Here is a tiny trained network, its code and every weight. The questions are about switching its units off for an input and a class, where a switched-off unit gives its printed mean instead of its output.

import numpy as np


def w(rows, s, z=0):
    codes = np.array(rows[::2]) - 128.0
    scale = np.full(codes.shape[1], s)
    scale[-1] = z or s
    return codes * scale


def norm(h):
    return h / np.sqrt((h * h).mean(-1, keepdims=True) + 1e-5)


def f(y):
    return y / 2 * (1 + np.tanh(0.7978845608 * (y + 0.044715 * y**3)))


def log_softmax(a):
    a = a - a.max(-1, keepdims=True)
    return a - np.log(np.exp(a).sum(-1, keepdims=True))


def net(x, mask):
    res = np.array(x, float).reshape(1, 2) / 4 @ E
    u = 0
    for l in range(2):
        y = f(norm(res) @ A[l][:, :-1].T + A[l][:, -1])
        res = res + np.where(mask[u : u + 3], y, B[l][:, -1]) @ B[l][:, :-1]
        u += 3
    return log_softmax(norm(res)[-1] @ U[:, :-1].T + U[:, -1])


A, B = {}, {}
E = w([
[3,132,144],'x0',
[97,67,196],'x1',
],0.0054)
A[0] = w([
[106,156,124,44],'0.n0',
[165,33,248,154],'0.n1',
[77,150,144,8],'0.n2',
],0.015,0.0017)
B[0] = w([
[97,161,166,131],'0.n0',
[80,8,78,254],'0.n1',
[69,203,115,156],'0.n2',
],0.017,0.0092)
A[1] = w([
[250,172,191,128],'1.n0',
[71,47,103,2],'1.n1',
[200,38,131,106],'1.n2',
],0.019,0.0033)
B[1] = w([
[250,198,5,197],'1.n0',
[198,182,177,254],'1.n1',
[66,72,102,231],'1.n2',
],0.028,0.01)
U = w([
[132,3,136,180],'0',
[209,175,234,128],'1',
[143,122,133,10],'2',
[47,178,133,173],'3',
[215,156,44,170],'4',
],0.023,0.011)

Each question gives the input, the list of numbers given to net, and the class t.
The units are the neurons (one row each of A and B). Each row of codes is followed by its name. A weight is (code - 128) times the scale printed after its matrix; where a second scale follows, it is the last column's (A, B and U).
mask holds one flag per neuron, layer by layer. A switched-off neuron (its flag False) gives its mean, the last column of its row in B, instead of its output. The means were averaged over made-up inputs and are rounded, as every weight is.
A unit's drop is (log p(t) with every unit on - log p(t) with that unit switched off) / (log p(t) with every unit on - log p(t) with every unit switched off).
The circuit of an input: a set's keep is (log p(t) with only the set's units on - log p(t) with every unit switched off) / (log p(t) with every unit on - log p(t) with every unit switched off). Starting from all 6 units, units are removed one at a time, each time the one whose removal leaves the highest keep (on an exact tie, the one counted first), for as long as the keep stays at least 0.8.
units of the circuit, in order: the units of the circuit, biggest drop first
most important unit: the unit with the biggest drop
k most important neurons: the k neurons with the biggest drops, biggest first
top k neurons in layer l: the k neurons of layer l with the biggest drops, biggest first
drop of u: that unit's drop, to one decimal
input [3,-7], class 3: 2 most important neurons => (0.n1 1.n0)
input [8,4], class 1: most important unit => 1.n2
input [2,-3], class 3: 2 most important neurons => (0.n1 1.n0)
input [4,2], class 1: 2 most important neurons => (1.n2 1.n0)
input [5,7], class 1: 2 most important neurons => (1.n1 1.n0)
input [6,2], class 3: 2 most important neurons => (0.n1 0.n2)
input [6,1], class 3: units of the circuit, in order => (0.n1 1.n0)
input [7,-1], class 3: 3 most important neurons => (0.n1 1.n1 1.n0)
input [5,6], class 1: top 2 neurons in layer 1 => (1.n1 1.n0)
input [3,7], class 0: top 2 neurons in layer 0 => (0.n1 0.n0)
input [5,1], class 3: top 2 neurons in layer 1 => (1.n1 1.n0)
input [7,-7], class 3: top 2 neurons in layer 1 => (1.n0 1.n1)
input [2,4], class 1: drop of 1.n1 => 1.2
input [-6,2], class 0: units of the circuit, in order => (1.n0)
input [6,8], class 1: drop of 1.n1 => 0.7
input [7,8], class 1: drop of 1.n2 => 0.0
